Here is a tiny trained network, its code and every weight. The questions are about switching its units off for an input and a class, where a switched-off unit gives its printed mean instead of its output.

import numpy as np


def w(rows, s, z=0):
    codes = np.array(rows[::2]) - 128.0
    scale = np.full(codes.shape[1], s)
    scale[-1] = z or s
    return codes * scale


def norm(h):
    return h / np.sqrt((h * h).mean(-1, keepdims=True) + 1e-5)


def f(y):
    return np.maximum(y, 0)


def log_softmax(a):
    a = a - a.max(-1, keepdims=True)
    return a - np.log(np.exp(a).sum(-1, keepdims=True))


def net(x, mask):
    res = np.array(x, float).reshape(1, 7) / 4 @ E
    u = 0
    for l in range(2):
        y = f(norm(res) @ A[l][:, :-1].T + A[l][:, -1])
        res = res + np.where(mask[u : u + 13], y, B[l][:, -1]) @ B[l][:, :-1]
        u += 13
    return log_softmax(norm(res)[-1] @ U[:, :-1].T + U[:, -1])


A, B = {}, {}
E = w([
[149,166,119,127,209,145,56,147,17,178],'x0',
[129,126,110,147,129,131,123,128,133,129],'x1',
[28,146,43,61,52,179,64,114,87,78],'x2',
[68,174,245,252,69,131,84,105,85,78],'x3',
[129,125,117,138,135,135,125,123,132,124],'x4',
[130,129,132,125,127,131,129,127,127,125],'x5',
[129,128,126,128,127,126,128,128,128,129],'x6',
],0.0034)
A[0] = w([
[139,198,156,168,167,136,94,138,54,176,87],'L0N0',
[236,127,146,119,179,100,163,140,176,194,193],'L0N1',
[102,187,130,155,174,84,143,130,100,148,19],'L0N2',
[132,186,222,224,116,120,110,109,136,131,107],'L0N3',
[77,149,58,47,80,168,82,106,125,110,72],'L0N4',
[125,172,208,218,107,145,131,111,90,68,98],'L0N5',
[158,131,137,92,108,110,100,119,137,113,60],'L0N6',
[121,126,156,141,125,120,100,124,106,141,31],'L0N7',
[65,130,172,167,38,133,64,121,64,74,6],'L0N8',
[102,100,155,155,93,126,77,150,97,94,50],'L0N9',
[133,121,122,79,174,145,152,84,113,182,122],'L0N10',
[129,156,114,130,212,128,86,135,4,183,185],'L0N11',
[162,106,100,126,94,134,139,150,175,89,166],'L0N12',
],0.0044,0.0023)
B[0] = w([
[76,44,152,121,137,158,130,74,75,158,199],'L0N0',
[44,222,122,157,158,179,156,90,127,87,254],'L0N1',
[114,90,142,133,137,174,136,100,124,148,142],'L0N2',
[151,34,140,128,111,78,88,195,110,78,238],'L0N3',
[160,30,200,126,84,41,141,190,106,116,217],'L0N4',
[149,58,149,134,148,86,124,159,126,154,240],'L0N5',
[108,101,131,123,144,156,123,136,142,130,129],'L0N6',
[139,125,129,143,162,152,118,129,108,169,139],'L0N7',
[144,254,83,106,253,194,239,86,197,147,226],'L0N8',
[145,186,97,134,176,130,202,109,145,142,170],'L0N9',
[131,154,159,171,79,124,115,172,155,64,182],'L0N10',
[243,153,138,143,116,158,74,95,49,147,247],'L0N11',
[90,97,185,137,125,119,144,82,100,171,180],'L0N12',
],0.0042,0.0047)
A[1] = w([
[64,139,143,155,154,91,184,173,222,77,107],'L1N0',
[125,68,114,72,75,91,169,153,142,154,66],'L1N1',
[65,146,117,93,156,120,146,154,180,137,112],'L1N2',
[186,162,78,86,114,142,35,130,36,139,68],'L1N3',
[165,107,106,104,85,129,40,141,115,184,35],'L1N4',
[35,189,102,159,139,144,159,93,197,130,2],'L1N5',
[120,253,79,135,165,195,91,95,107,115,71],'L1N6',
[152,106,102,86,82,118,138,127,111,133,117],'L1N7',
[124,178,171,150,141,155,92,133,99,142,118],'L1N8',
[103,100,133,117,61,110,164,124,199,83,107],'L1N9',
[160,214,157,165,189,159,119,154,72,118,146],'L1N10',
[178,128,135,130,139,124,149,134,119,92,104],'L1N11',
[89,229,130,141,141,173,160,28,142,137,205],'L1N12',
],0.0057,0.0026)
B[1] = w([
[87,99,171,126,152,83,141,139,192,12,243],'L1N0',
[116,105,75,167,62,155,97,129,97,194,178],'L1N1',
[66,111,158,111,122,157,101,73,113,110,168],'L1N2',
[146,194,173,148,168,95,161,199,245,63,220],'L1N3',
[117,126,219,81,181,98,67,206,255,46,156],'L1N4',
[62,178,231,41,200,217,111,96,179,44,183],'L1N5',
[160,166,64,145,58,74,186,125,134,206,205],'L1N6',
[154,119,132,107,113,150,24,129,161,156,163],'L1N7',
[112,111,44,114,123,164,168,115,95,171,185],'L1N8',
[121,135,66,131,157,138,119,122,49,184,211],'L1N9',
[127,117,72,113,46,111,112,82,105,197,254],'L1N10',
[123,115,114,89,106,113,79,140,104,115,158],'L1N11',
[128,234,72,68,123,240,164,116,137,125,239],'L1N12',
],0.0048,0.0058)
U = w([
[35,177,153,67,174,193,190,64,201,38,227],'0',
[190,237,38,116,120,166,169,94,103,218,230],'1',
[95,19,203,201,155,30,171,146,174,47,5],'2',
[186,51,195,197,183,120,77,88,19,184,98],'3',
[55,1,60,77,50,130,66,125,113,171,65],'4',
[206,142,156,72,147,90,28,224,199,99,53],'5',
],0.0089,0.0012)

Each question gives the input, the list of numbers given to net, and the class t.
The units are the neurons (one row each of A and B). Each row of codes is followed by its name. A weight is (code - 128) times the scale printed after its matrix; where a second scale follows, it is the last column's (A, B and U).
mask holds one flag per neuron, layer by layer. A switched-off neuron (its flag False) gives its mean, the last column of its row in B, instead of its output. The means were averaged over made-up inputs and are rounded, as every weight is.
A unit's drop is (log p(t) with every unit on - log p(t) with that unit switched off) / (log p(t) with every unit on - log p(t) with every unit switched off).
The circuit of an input: a set's keep is (log p(t) with only the set's units on - log p(t) with every unit switched off) / (log p(t) with every unit on - log p(t) with every unit switched off). Starting from the 12 units with the biggest drops (on a tie, the unit counted first), units are removed one at a time, each time the one whose removal leaves the highest keep (on an exact tie, the one counted first), for as long as the keep stays at least 0.8.
units of the circuit, in order: the units of the circuit, biggest drop first
most important unit: the unit with the biggest drop
k most important neurons: the k neurons with the biggest drops, biggest first
k most important neurons of layer l: the k neurons of layer l with the biggest drops, biggest first
drop of u: that unit's drop, to one decimal
input [6,7,-3,1,0,-8,-4], class 3: 3 most important neurons -> L0N8, L0N0, L1N12
input [-1,5,-2,-6,-1,-1,-2], class 0: most important unit -> L0N11
input [1,3,4,4,-4,2,-1], class 1: units of the circuit, in order -> L0N8, L1N6
input [-8,3,1,0,7,5,5], class 4: 4 most important neurons -> L0N8, L0N1, L1N3, L1N1
input [7,6,2,-6,-8,1,2], class 5: units of the circuit, in order -> L0N8, L1N3
input [3,1,0,3,-1,-2,1], class 3: 4 most important neurons -> L0N3, L0N5, L0N1, L0N0
input [4,-6,0,6,-8,-7,7], class 3: 2 most important neurons -> L0N3, L0N5
input [2,5,-3,1,-6,4,8], class 3: 2 most important neurons of layer 0 -> L0N3, L0N8
input [-3,-7,-8,-1,0,1,-1], class 0: 2 most important neurons -> L0N1, L0N4
input [6,-3,0,1,5,-3,2], class 3: 3 most important neurons -> L0N0, L0N8, L0N1
input [0,8,-5,-7,-8,4,0], class 0: 3 most important neurons -> L0N1, L0N11, L1N5
input [6,8,1,8,-6,6,-4], class 1: 2 most important neurons -> L0N8, L0N4
input [8,0,3,-3,5,-5,-4], class 5: 2 most important neurons -> L1N3, L1N4
input [0,-5,6,-6,-3,-8,-6], class 4: units of the circuit, in order -> L0N4
input [0,-3,-3,4,-2,5,-7], class 2: 3 most important neurons -> L0N11, L0N3, L1N9
input [2,-3,-3,1,7,5,-4], class 3: 2 most important neurons -> L0N3, L0N8
input [2,7,2,6,3,-8,1], class 1: drop of L1N5 -> 0.0
input [1,3,-2,2,-6,-4,1], class 3: drop of L1N0 -> 0.1
input [-8,-1,2,-1,-1,0,-5], class 4: drop of L1N9 -> 0.1
input [6,-6,4,6,-3,4,1], class 1: drop of L0N8 -> 2.3
input [5,2,6,-1,-5,-3,-6], class 5: most important unit -> L0N4
